Here is a tiny trained network, its code and every weight. The questions are about switching its units off for an input and a class, where a switched-off unit gives its printed mean instead of its output.

import numpy as np


def w(rows, s, z=0):
    codes = np.array(rows[::2]) - 128.0
    scale = np.full(codes.shape[1], s)
    scale[-1] = z or s
    return codes * scale


def f(y):
    return y / 2 * (1 + np.tanh(0.7978845608 * (y + 0.044715 * y**3)))


def log_softmax(a):
    a = a - a.max(-1, keepdims=True)
    return a - np.log(np.exp(a).sum(-1, keepdims=True))


def net(x, mask):
    res = np.array(x, float).reshape(1, 7) / 4 @ E
    y = f(res @ A[0][:, :-1].T + A[0][:, -1])
    res = res + np.where(mask, y, B[0][:, -1]) @ B[0][:, :-1]
    return log_softmax(res[-1] @ U[:, :-1].T + U[:, -1])


A, B = {}, {}
E = w([
[107,72,75,132,46],'x0',
[137,147,252,126,114],'x1',
[6,105,111,33,82],'x2',
[185,243,9,90,137],'x3',
[132,104,43,83,128],'x4',
[146,234,131,182,47],'x5',
[254,97,119,45,150],'x6',
],0.0097)
A[0] = w([
[189,109,159,180,159,67],'N1',
[138,108,78,120,95,92],'N2',
[57,95,171,236,156,76],'N3',
[142,106,220,42,95,42],'N4',
[146,231,103,133,78,108],'N5',
[167,148,142,163,114,1],'N6',
[31,134,67,62,164,106],'N7',
[122,223,140,152,158,91],'N8',
[199,72,161,68,152,149],'N9',
[137,172,129,121,141,46],'N10',
[5,145,89,122,115,133],'N11',
[87,116,156,100,181,84],'N12',
[116,95,163,74,66,83],'N13',
[35,124,68,97,154,97],'N14',
[228,70,90,106,174,148],'N15',
[107,126,169,103,133,31],'N16',
[101,104,176,178,145,68],'N17',
[142,108,72,81,139,28],'N18',
[228,170,123,138,179,167],'N19',
[41,126,115,112,160,86],'N20',
[100,139,92,127,51,82],'N21',
[121,173,121,177,11,30],'N22',
[110,176,106,155,149,89],'N23',
[150,64,154,139,155,121],'N24',
[113,120,187,87,98,39],'N25',
[173,98,167,128,119,122],'N26',
[190,205,144,145,175,92],'N27',
[103,85,248,155,117,127],'N28',
[104,133,103,143,67,53],'N29',
[75,119,165,198,103,88],'N30',
[127,146,98,95,149,47],'N31',
[178,108,92,94,158,104],'N32',
],0.012,0.0086)
B[0] = w([
[38,180,142,134,153,181],'N1',
[119,119,85,119,114,165],'N2',
[71,8,123,212,128,225],'N3',
[225,148,142,77,149,173],'N4',
[144,184,124,235,13,202],'N5',
[115,155,146,140,169,137],'N6',
[38,177,130,46,98,224],'N7',
[136,164,177,161,77,181],'N8',
[176,202,111,47,217,215],'N9',
[105,151,125,127,95,132],'N10',
[64,51,144,40,36,227],'N11',
[134,166,209,119,125,157],'N12',
[192,99,162,51,129,159],'N13',
[39,137,129,43,132,209],'N14',
[110,171,49,149,253,236],'N15',
[147,128,142,119,132,135],'N16',
[139,61,129,180,169,181],'N17',
[114,67,52,100,153,170],'N18',
[102,255,104,162,162,227],'N19',
[28,159,166,103,108,174],'N20',
[177,66,99,109,59,174],'N21',
[231,76,72,151,61,185],'N22',
[170,146,143,119,43,151],'N23',
[68,142,175,140,223,181],'N24',
[186,103,145,102,163,148],'N25',
[126,138,138,100,177,168],'N26',
[110,234,139,201,73,191],'N27',
[167,25,178,156,203,253],'N28',
[151,91,113,127,61,152],'N29',
[107,50,131,215,146,198],'N30',
[92,136,94,108,141,143],'N31',
[108,139,30,174,132,184],'N32',
],0.0071,0.014)
U = w([
[138,207,125,186,94,128],'0',
[103,65,161,175,139,120],'1',
[126,173,112,127,195,61],'2',
[55,122,120,49,85,128],'3',
[143,115,78,129,50,254],'4',
[174,127,166,72,168,94],'5',
[119,142,9,96,148,104],'6',
],0.012,0.0042)

Each question gives the input, the list of numbers given to net, and the class t.
The units are the neurons (one row each of A and B). Each row of codes is followed by its name. A weight is (code - 128) times the scale printed after its matrix; where a second scale follows, it is the last column's (A, B and U).
mask holds one flag per neuron, in row order. A switched-off neuron (its flag False) gives its mean, the last column of its row in B, instead of its output. The means were averaged over made-up inputs and are rounded, as every weight is.
A unit's drop is (log p(t) with every unit on - log p(t) with that unit switched off) / (log p(t) with every unit on - log p(t) with every unit switched off).
The circuit of an input: a set's keep is (log p(t) with only the set's units on - log p(t) with every unit switched off) / (log p(t) with every unit on - log p(t) with every unit switched off). Starting from the 12 units with the biggest drops (on a tie, the unit counted first), units are removed one at a time, each time the one whose removal leaves the highest keep (on an exact tie, the one counted first), for as long as the keep stays at least 0.8.
units of the circuit, in order: the units of the circuit, biggest drop first
most important unit: the unit with the biggest drop
top k neurons: the k neurons with the biggest drops, biggest first
drop when u is switched off: that unit's drop, to one decimal
input [-4,3,-4,-6,-1,-6,2], class 5: units of the circuit, in order -> [N9]
input [-2,-2,-6,-6,7,7,2], class 0: units of the circuit, in order -> [N28 N19]
input [0,-1,-2,1,0,0,7], class 2: units of the circuit, in order -> [N11 N19]
input [5,4,-2,3,3,2,0], class 0: units of the circuit, in order -> [N11 N5]
input [-7,-5,5,-2,-4,-4,6], class 2: units of the circuit, in order -> [N11 N15]
input [4,-4,1,-3,-4,-2,6], class 2: units of the circuit, in order -> [N11 N9]
input [7,2,6,1,2,6,-6], class 4: top 2 neurons -> [N22 N21]
input [-7,6,-4,-2,-7,5,-3], class 1: top 4 neurons -> [N28 N3 N30 N17]
input [-1,5,-5,-1,1,5,-6], class 1: top 2 neurons -> [N3 N30]
input [-7,8,-1,6,4,-2,5], class 0: top 2 neurons -> [N27 N28]
input [7,4,4,-7,4,-3,-5], class 1: top 2 neurons -> [N28 N3]
input [-6,7,-2,-3,-3,-3,1], class 5: top 2 neurons -> [N4 N9]
input [-3,-1,7,5,2,7,2], class 4: drop when N5 is switched off -> 0.5
input [3,7,-5,5,-1,0,6], class 0: drop when N9 is switched off -> -0.1
input [-7,-4,7,3,-1,7,2], class 4: drop when N24 is switched off -> 0.2
input [-8,-1,4,-6,4,4,0], class 1: most important unit -> N9
input [7,-6,6,-8,-7,6,0], class 1: drop when N28 is switched off -> 0.1
